Below are the code and all the weights of a small trained network. Each question names an input and a target symbol and asks about switching units off, where a switched-off unit gives its printed mean instead of its output.

import numpy as np


def w(rows, s, z=0):
    codes = np.array(rows[::2]) - 128.0
    scale = np.full(codes.shape[1], s)
    scale[-1] = z or s
    return codes * scale


def f(y):
    return np.maximum(y, 0)


def softmax(a):
    e = np.exp(a - a.max(-1, keepdims=True))
    return e / e.sum(-1, keepdims=True)


def log_softmax(a):
    a = a - a.max(-1, keepdims=True)
    return a - np.log(np.exp(a).sum(-1, keepdims=True))


def net(x, mask):
    ids = ['αβγδζημπστφψω'.index(c) for c in x.split()]
    T = len(ids)
    res = E[ids] + P[:T]
    r = res
    for j in range(3):
        rows = slice(2 * j, 2 * j + 2)
        q, k, v = (r @ M[0][rows].T for M in (Q, K, V))
        z = softmax(np.where(np.tri(T) > 0, q @ k.T / 2**0.5, -1e9)) @ v
        o = O[0][rows]
        res = res + np.where(mask[j], z, o[:, -1]) @ o[:, :-1]
    y = f(res @ A[0][:, :-1].T + A[0][:, -1])
    res = res + np.where(mask[3:15], y, B[0][:, -1]) @ B[0][:, :-1]
    return log_softmax(res[-1] @ U[:, :-1].T + U[:, -1])


Q, K, V, O, A, B = {}, {}, {}, {}, {}, {}
E = w([
[140,145,180,106,139,154,113,117,28,92],'α',
[71,15,73,143,135,149,221,161,249,142],'β',
[123,135,78,108,138,137,109,74,180,51],'γ',
[199,189,85,88,198,156,138,213,126,218],'δ',
[181,80,91,95,128,86,97,146,230,103],'ζ',
[74,101,105,109,130,139,158,164,67,97],'η',
[229,172,110,140,177,174,132,122,135,226],'μ',
[85,48,166,62,117,65,109,122,92,205],'π',
[71,158,126,139,219,184,90,154,36,80],'σ',
[102,97,140,120,123,105,189,132,55,128],'τ',
[128,94,141,158,162,119,173,43,72,121],'φ',
[69,99,154,180,114,200,33,129,147,97],'ψ',
[95,153,84,41,126,130,36,90,178,105],'ω',
],0.02)
P = w([
[214,166,254,78,181,117,208,108,186,65],'0',
[141,84,91,82,143,173,124,95,88,120],'1',
[130,82,84,108,135,145,125,109,97,132],'2',
[128,89,95,130,136,123,116,127,101,141],'3',
[114,102,109,143,137,105,115,145,114,152],'4',
[120,104,94,168,138,95,118,156,116,153],'5',
[115,111,91,183,124,87,131,143,122,157],'6',
[115,127,108,196,140,68,109,167,123,160],'7',
],0.0088)
Q[0] = w([
[241,207,1,95,173,138,134,151,93,210],'head 1',
[131,200,110,192,119,237,129,171,166,96],'head 1',
[123,127,197,137,64,112,174,137,118,196],'head 2',
[238,180,78,98,140,112,102,80,118,235],'head 2',
[207,173,164,159,238,145,219,146,93,192],'head 3',
[238,189,53,137,197,185,99,93,207,153],'head 3',
],0.0072)
K[0] = w([
[193,190,199,51,197,88,137,101,174,131],'head 1',
[98,222,159,172,163,177,158,169,135,76],'head 1',
[117,106,159,102,101,113,155,123,96,157],'head 2',
[164,163,212,93,103,92,143,78,166,105],'head 2',
[148,96,238,102,243,107,214,108,85,83],'head 3',
[210,184,177,91,212,134,120,79,254,37],'head 3',
],0.0082)
V[0] = w([
[122,122,102,186,165,154,128,200,83,148],'head 1',
[103,131,59,56,159,180,82,134,121,74],'head 1',
[169,149,70,173,141,205,91,145,171,65],'head 2',
[137,84,146,126,116,183,181,169,82,90],'head 2',
[161,109,113,77,162,125,160,255,153,201],'head 3',
[146,59,116,174,96,125,193,48,180,102],'head 3',
],0.009)
O[0] = w([
[111,93,68,177,10,165,70,146,121,89,100],'head 1',
[96,113,178,193,180,107,166,110,174,112,241],'head 1',
[107,77,148,72,102,163,153,76,88,173,108],'head 2',
[228,100,109,147,111,146,42,103,112,51,242],'head 2',
[84,140,100,123,146,192,173,58,98,113,196],'head 3',
[79,136,100,96,184,130,1,154,104,195,252],'head 3',
],0.0091,0.0033)
A[0] = w([
[121,116,185,100,113,204,145,81,87,65,84],'neuron 1',
[55,163,144,98,157,51,52,120,166,220,148],'neuron 2',
[199,96,188,79,86,82,121,204,169,228,4],'neuron 3',
[71,109,126,111,79,46,160,119,207,117,93],'neuron 4',
[175,118,109,84,56,243,128,176,154,165,93],'neuron 5',
[134,87,139,134,42,135,48,170,195,150,137],'neuron 6',
[171,74,91,61,71,98,128,119,189,114,154],'neuron 7',
[59,91,207,113,146,116,171,106,20,102,149],'neuron 8',
[139,129,122,184,102,39,145,169,56,74,149],'neuron 9',
[255,132,107,140,176,109,147,97,186,40,121],'neuron 10',
[131,129,138,88,156,126,157,76,69,81,226],'neuron 11',
[85,105,144,34,100,124,38,81,53,108,125],'neuron 12',
],0.0078,0.0041)
B[0] = w([
[157,63,123,188,230,157,154,183,79,180,172],'neuron 1',
[168,49,129,189,156,142,162,117,127,45,254],'neuron 2',
[84,234,197,120,72,170,83,52,121,2,157],'neuron 3',
[175,27,77,113,175,102,55,146,78,174,181],'neuron 4',
[122,60,114,162,106,216,87,104,239,134,165],'neuron 5',
[73,164,152,84,120,226,169,182,52,137,192],'neuron 6',
[44,208,113,147,110,79,96,101,99,52,185],'neuron 7',
[79,196,90,53,50,87,92,104,213,85,204],'neuron 8',
[143,45,120,223,198,119,66,76,138,154,189],'neuron 9',
[59,207,102,108,82,77,133,149,122,147,187],'neuron 10',
[130,190,96,56,58,97,70,68,135,149,208],'neuron 11',
[64,192,119,129,91,93,203,132,187,111,203],'neuron 12',
],0.0079,0.0088)
U = w([
[7,222,86,96,63,47,95,62,115,34,159],'α',
[120,39,73,184,213,120,71,120,141,131,176],'β',
[208,59,151,224,215,121,150,144,92,93,175],'γ',
[117,169,89,123,121,160,211,104,98,99,66],'δ',
[113,139,123,75,213,152,152,127,2,149,120],'ζ',
[159,146,110,123,92,143,106,150,180,135,111],'η',
[157,133,139,63,125,156,97,115,139,202,234],'μ',
[58,207,91,131,183,104,155,179,108,183,7],'π',
[135,149,135,184,68,122,160,140,237,97,65],'σ',
[138,155,110,94,130,131,72,174,162,166,72],'τ',
[194,126,122,95,136,166,83,137,131,68,5],'φ',
[73,151,215,111,59,172,98,129,148,138,196],'ψ',
[76,167,154,169,168,126,205,125,142,119,65],'ω',
],0.0069,0.0026)

Each question gives the input, a string of symbols that net reads in full, and the target symbol t.
The units are the heads (2 rows each of Q, K, V and O) and the neurons (one row each of A and B). Each row of codes is followed by its name. A weight is (code - 128) times the scale printed after its matrix; where a second scale follows, it is the last column's (O, A, B and U).
mask holds one flag per unit, heads first, then neurons. A switched-off unit (its flag False) gives its mean, the last column of its rows in O or B, instead of its output. The means were averaged over made-up inputs and are rounded, as every weight is.
A unit's drop is (log p(t) with every unit on - log p(t) with that unit switched off) / (log p(t) with every unit on - log p(t) with every unit switched off).
The circuit of an input: a set's keep is (log p(t) with only the set's units on - log p(t) with every unit switched off) / (log p(t) with every unit on - log p(t) with every unit switched off). Starting from the 12 units with the biggest drops (on a tie, the unit counted first), units are removed one at a time, each time the one whose removal leaves the highest keep (on an exact tie, the one counted first), for as long as the keep stays at least 0.8.
circuit, biggest first: the units of the circuit, biggest drop first
k most important neurons: the k neurons with the biggest drops, biggest first
heads that matter: for each layer, one digit per head in row order, 1 if its drop is at least 0.15 and else 0, layers parted by /
input ω τ τ, target β: 3 most important neurons -> neuron 9; neuron 7; neuron 3
input φ α γ μ β ζ, target α: 2 most important neurons -> neuron 7; neuron 3
input δ π σ φ, target α: circuit, biggest first -> neuron 8
input ζ τ β π ψ ζ ζ δ, target ζ: heads that matter -> 111
input η τ η, target β: circuit, biggest first -> neuron 9; head 2
input γ π δ δ, target γ: circuit, biggest first -> neuron 2; head 3; head 1
input φ δ η μ, target φ: 2 most important neurons -> neuron 3; neuron 2
input η τ δ η, target β: 4 most important neurons -> neuron 9; neuron 1; neuron 10; neuron 7
input ω π φ γ β β σ δ, target ω: heads that matter -> 100
input ω δ σ, target α: 2 most important neurons -> neuron 8; neuron 11
input β μ σ α δ γ δ, target β: heads that matter -> 001
input σ δ β π δ μ, target σ: circuit, biggest first -> head 3; head 1
input ω β σ φ π δ, target ω: circuit, biggest first -> head 1; neuron 3; head 2; neuron 2
input η ω δ α η ω, target β: circuit, biggest first -> head 1; neuron 4; neuron 2
input ψ η ζ φ α β ψ, target ψ: circuit, biggest first -> neuron 6; head 1; head 3
input μ φ ω ω, target β: heads that matter -> 111
input ζ γ φ σ ω μ ζ ψ, target ψ: 2 most important neurons -> neuron 6; neuron 2
input π π α φ ζ τ ω μ, target π: circuit, biggest first -> head 2; neuron 10
input α φ η τ δ, target α: circuit, biggest first -> head 3; neuron 3
input ω β η β φ β τ τ, target β: circuit, biggest first -> neuron 9
input ω δ μ, target ω: heads that matter -> 110
input μ π β σ ω τ δ μ, target μ: heads that matter -> 111
input ζ τ ω δ, target ζ: heads that matter -> 101
input ζ φ β ω δ μ, target ζ: heads that matter -> 111
input π β π δ, target π: heads that matter -> 011
input σ β β δ, target σ: most important neuron -> neuron 5
